Here is a tiny trained network, its code and every weight. The questions are about switching its units off for an input and a class, where a switched-off unit gives its printed mean instead of its output.

import numpy as np


def w(rows, s, z=0):
    codes = np.array(rows[::2]) - 128.0
    scale = np.full(codes.shape[1], s)
    scale[-1] = z or s
    return codes * scale


def norm(h):
    return h / np.sqrt((h * h).mean(-1, keepdims=True) + 1e-5)


def f(y):
    return y / 2 * (1 + np.tanh(0.7978845608 * (y + 0.044715 * y**3)))


def log_softmax(a):
    a = a - a.max(-1, keepdims=True)
    return a - np.log(np.exp(a).sum(-1, keepdims=True))


def net(x, mask):
    res = np.array(x, float).reshape(1, 2) / 4 @ E
    u = 0
    for l in range(2):
        y = f(norm(res) @ A[l][:, :-1].T + A[l][:, -1])
        res = res + np.where(mask[u : u + 5], y, B[l][:, -1]) @ B[l][:, :-1]
        u += 5
    return log_softmax(norm(res)[-1] @ U[:, :-1].T + U[:, -1])


A, B = {}, {}
E = w([
[204,177,178,115,134,137,143,10,81],'x0',
[212,57,137,136,113,178,175,197,250],'x1',
],0.011)
A[0] = w([
[90,175,162,122,114,125,78,168,147,189],'L0N0',
[155,62,156,116,196,185,174,171,131,90],'L0N1',
[147,232,42,93,172,154,92,118,88,183],'L0N2',
[124,55,67,40,117,146,141,100,67,4],'L0N3',
[122,64,180,167,2,147,101,113,194,182],'L0N4',
],0.0073,0.0026)
B[0] = w([
[199,58,217,177,140,157,88,74,124,183],'L0N0',
[170,131,129,98,200,85,151,70,106,234],'L0N1',
[90,72,67,157,95,102,34,163,254,251],'L0N2',
[79,89,140,110,175,107,125,82,237,108],'L0N3',
[104,205,63,107,192,69,96,46,112,253],'L0N4',
],0.0084,0.0039)
A[1] = w([
[197,86,104,175,167,224,220,139,172,208],'L1N0',
[126,189,226,152,76,155,186,44,32,208],'L1N1',
[4,196,94,234,74,105,188,80,120,57],'L1N2',
[157,138,56,160,212,20,225,87,68,10],'L1N3',
[1,111,72,122,178,101,197,236,178,2],'L1N4',
],0.0062,0.0025)
B[1] = w([
[78,90,171,53,151,76,52,172,47,253],'L1N0',
[89,50,184,102,69,169,97,169,140,230],'L1N1',
[106,166,118,75,221,179,254,156,37,181],'L1N2',
[171,47,121,177,131,85,29,138,206,220],'L1N3',
[181,133,228,33,69,206,140,56,128,235],'L1N4',
],0.0091,0.0042)
U = w([
[157,58,253,28,12,216,207,152,44,145],'0',
[94,94,106,123,234,13,199,178,107,255],'1',
[139,91,69,236,142,148,128,132,228,12],'2',
],0.0056,0.0027)

Each question gives the input, the list of numbers given to net, and the class t.
The units are the neurons (one row each of A and B). Each row of codes is followed by its name. A weight is (code - 128) times the scale printed after its matrix; where a second scale follows, it is the last column's (A, B and U).
mask holds one flag per neuron, layer by layer. A switched-off neuron (its flag False) gives its mean, the last column of its row in B, instead of its output. The means were averaged over made-up inputs and are rounded, as every weight is.
A unit's drop is (log p(t) with every unit on - log p(t) with that unit switched off) / (log p(t) with every unit on - log p(t) with every unit switched off).
The circuit of an input: a set's keep is (log p(t) with only the set's units on - log p(t) with every unit switched off) / (log p(t) with every unit on - log p(t) with every unit switched off). Starting from all 10 units, units are removed one at a time, each time the one whose removal leaves the highest keep (on an exact tie, the one counted first), for as long as the keep stays at least 0.8.
circuit, biggest first: the units of the circuit, biggest drop first
unit that matters most: the unit with the biggest drop
k most important neurons: the k neurons with the biggest drops, biggest first
k most important neurons of layer l: the k neurons of layer l with the biggest drops, biggest first
input [-4,-3], class 0: unit that matters most => L0N4
input [1,-2], class 2: 2 most important neurons of layer 0 => L0N2, L0N4
input [-1,8], class 1: 3 most important neurons of layer 0 => L0N4, L0N1, L0N2
input [-2,0], class 2: 2 most important neurons => L0N0, L1N0
input [2,-1], class 2: circuit, biggest first => L0N2, L1N0
input [-3,-3], class 2: 3 most important neurons => L0N0, L1N0, L0N4
input [-3,-2], class 2: 2 most important neurons of layer 0 => L0N0, L0N4
input [-1,-2], class 2: circuit, biggest first => L1N0, L0N2
input [-1,0], class 2: 4 most important neurons => L1N4, L1N3, L1N0, L1N2
input [-7,7], class 0: 3 most important neurons => L1N4, L0N2, L1N3
input [-2,-1], class 2: 2 most important neurons => L0N0, L1N4
input [5,6], class 1: circuit, biggest first => L0N4, L1N4, L1N0
input [3,-3], class 2: 3 most important neurons => L0N2, L1N0, L1N4
input [2,-2], class 2: 3 most important neurons => L0N2, L1N0, L0N4
input [-7,-2], class 0: circuit, biggest first => L1N4
input [3,-2], class 2: 4 most important neurons => L0N2, L1N0, L0N4, L1N4
input [-8,7], class 0: 2 most important neurons => L1N4, L0N2
input [3,8], class 1: 2 most important neurons of layer 1 => L1N0, L1N4
input [6,8], class 1: 2 most important neurons => L0N4, L1N4
input [0,-3], class 2: 3 most important neurons => L0N2, L1N0, L0N4
input [-8,-5], class 0: 2 most important neurons => L1N4, L0N4
input [2,8], class 1: 2 most important neurons of layer 1 => L1N0, L1N4
input [0,7], class 1: unit that matters most => L1N0
input [-6,3], class 0: 2 most important neurons => L1N4, L0N2
input [5,7], class 1: 3 most important neurons of layer 0 => L0N4, L0N1, L0N0
